Below is a small trained network, with its code and all its weights. Each question gives an input and a class and asks what happens when units are switched off, that is, made to give their printed mean instead of their output.

import numpy as np


def w(rows, s, z=0):
    codes = np.array(rows[::2]) - 128.0
    scale = np.full(codes.shape[1], s)
    scale[-1] = z or s
    return codes * scale


def f(y):
    return np.maximum(y, 0)


def log_softmax(a):
    a = a - a.max(-1, keepdims=True)
    return a - np.log(np.exp(a).sum(-1, keepdims=True))


def net(x, mask):
    res = np.array(x, float).reshape(1, 8) / 4 @ E
    y = f(res @ A[0][:, :-1].T + A[0][:, -1])
    res = res + np.where(mask, y, B[0][:, -1]) @ B[0][:, :-1]
    return log_softmax(res[-1] @ U[:, :-1].T + U[:, -1])


A, B = {}, {}
E = w([
[173,11,14,120,22,53,138],'x0',
[72,23,255,69,49,124,153],'x1',
[132,129,126,124,127,128,132],'x2',
[128,125,127,130,132,127,126],'x3',
[119,130,134,137,122,121,111],'x4',
[204,141,203,212,160,29,215],'x5',
[129,131,131,131,123,127,122],'x6',
[4,161,89,221,65,164,214],'x7',
],0.0073)
A[0] = w([
[79,42,206,64,65,105,154,79],'neuron 1',
[217,123,159,36,190,73,24,90],'neuron 2',
[214,138,159,82,148,111,57,45],'neuron 3',
[68,134,78,40,132,200,88,69],'neuron 4',
[67,142,117,177,131,114,188,85],'neuron 5',
[125,120,219,117,78,95,172,88],'neuron 6',
[56,153,103,187,97,148,193,81],'neuron 7',
[96,216,204,140,187,181,114,67],'neuron 8',
[170,211,2,200,185,117,105,6],'neuron 9',
[168,161,167,158,138,46,230,58],'neuron 10',
[82,151,111,174,84,182,185,43],'neuron 11',
[167,127,138,154,110,75,188,111],'neuron 12',
[111,193,203,139,211,211,127,90],'neuron 13',
[119,112,125,83,96,220,121,77],'neuron 14',
[162,89,24,153,77,53,114,72],'neuron 15',
[87,156,175,135,172,131,108,74],'neuron 16',
[199,161,194,188,123,107,190,111],'neuron 17',
[178,202,58,183,168,100,96,69],'neuron 18',
[42,158,88,204,82,168,199,82],'neuron 19',
[108,146,68,75,77,245,70,101],'neuron 20',
[162,136,153,185,160,69,191,118],'neuron 21',
[100,88,212,93,95,158,143,75],'neuron 22',
],0.0076,0.0021)
B[0] = w([
[64,237,101,57,165,114,196,237],'neuron 1',
[219,124,205,86,54,227,119,236],'neuron 2',
[207,136,189,114,76,181,117,194],'neuron 3',
[61,53,147,229,188,103,46,209],'neuron 4',
[200,112,171,99,129,203,108,200],'neuron 5',
[63,199,116,76,219,101,121,203],'neuron 6',
[211,133,210,105,85,219,144,221],'neuron 7',
[151,64,25,148,45,62,195,238],'neuron 8',
[73,225,139,50,192,146,143,254],'neuron 9',
[71,48,167,194,177,109,74,227],'neuron 10',
[183,124,193,128,87,191,127,200],'neuron 11',
[110,97,136,164,126,61,85,193],'neuron 12',
[151,56,2,128,50,35,237,244],'neuron 13',
[92,117,106,183,174,103,62,180],'neuron 14',
[140,105,53,107,83,46,248,227],'neuron 15',
[147,97,68,109,65,112,170,181],'neuron 16',
[77,47,132,204,196,113,83,222],'neuron 17',
[60,221,154,81,167,116,120,225],'neuron 18',
[207,118,211,91,80,248,128,245],'neuron 19',
[54,25,177,212,200,78,43,221],'neuron 20',
[86,82,175,205,175,81,59,218],'neuron 21',
[70,221,102,59,169,132,177,204],'neuron 22',
],0.0061,0.0081)
U = w([
[91,72,145,190,181,116,69,193],'0',
[208,134,188,102,77,204,131,147],'1',
[145,90,3,122,58,86,207,184],'2',
[72,246,114,77,191,133,154,3],'3',
],0.013,0.00048)

Each question gives the input, the list of numbers given to net, and the class t.
The units are the neurons (one row each of A and B). Each row of codes is followed by its name. A weight is (code - 128) times the scale printed after its matrix; where a second scale follows, it is the last column's (A, B and U).
mask holds one flag per neuron, in row order. A switched-off neuron (its flag False) gives its mean, the last column of its row in B, instead of its output. The means were averaged over made-up inputs and are rounded, as every weight is.
A unit's drop is (log p(t) with every unit on - log p(t) with that unit switched off) / (log p(t) with every unit on - log p(t) with every unit switched off).
The circuit of an input: a set's keep is (log p(t) with only the set's units on - log p(t) with every unit switched off) / (log p(t) with every unit on - log p(t) with every unit switched off). Starting from the 12 units with the biggest drops (on a tie, the unit counted first), units are removed one at a time, each time the one whose removal leaves the highest keep (on an exact tie, the one counted first), for as long as the keep stays at least 0.8.
units of the circuit, in order: the units of the circuit, biggest drop first
top k neurons: the k neurons with the biggest drops, biggest first
drop of u: that unit's drop, to one decimal
input [-1,8,0,-1,1,-4,2,-6], class 3: units of the circuit, in order -> (neuron 1)
input [-2,2,-3,1,2,1,8,-1], class 2: top 3 neurons -> (neuron 9; neuron 18; neuron 19)
input [-7,-1,2,4,5,7,1,1], class 0: top 4 neurons -> (neuron 17; neuron 10; neuron 21; neuron 15)
input [-5,-5,8,-6,6,-3,-4,-1], class 2: units of the circuit, in order -> (neuron 13; neuron 8)
input [7,-4,-6,-6,-1,-7,-3,6], class 0: top 4 neurons -> (neuron 20; neuron 4; neuron 13; neuron 8)
input [-2,2,-7,6,2,-8,-7,8], class 0: top 3 neurons -> (neuron 20; neuron 4; neuron 14)
input [3,4,-5,8,-8,1,6,3], class 3: top 3 neurons -> (neuron 13; neuron 8; neuron 1)
input [-6,-4,-5,2,3,6,-4,7], class 1: top 2 neurons -> (neuron 19; neuron 7)
input [-1,-2,-6,2,0,7,8,8], class 1: top 2 neurons -> (neuron 19; neuron 7)
input [4,-3,3,-4,8,-6,3,6], class 0: top 3 neurons -> (neuron 20; neuron 4; neuron 2)
input [4,-5,3,8,4,-2,-3,0], class 3: top 3 neurons -> (neuron 13; neuron 9; neuron 8)
input [1,7,-2,-8,6,2,-8,6], class 3: top 4 neurons -> (neuron 1; neuron 6; neuron 22; neuron 2)
input [-6,5,7,-1,-4,-3,6,0], class 2: top 2 neurons -> (neuron 13; neuron 8)
input [5,-8,0,-2,-6,-2,0,5], class 3: units of the circuit, in order -> (neuron 9)
input [-8,8,5,1,7,-6,6,3], class 2: drop of neuron 13 -> 0.7
input [-4,4,5,1,4,0,-4,-3], class 2: drop of neuron 18 -> 0.2
input [-8,5,3,-5,-5,1,1,-6], class 2: drop of neuron 13 -> 0.5
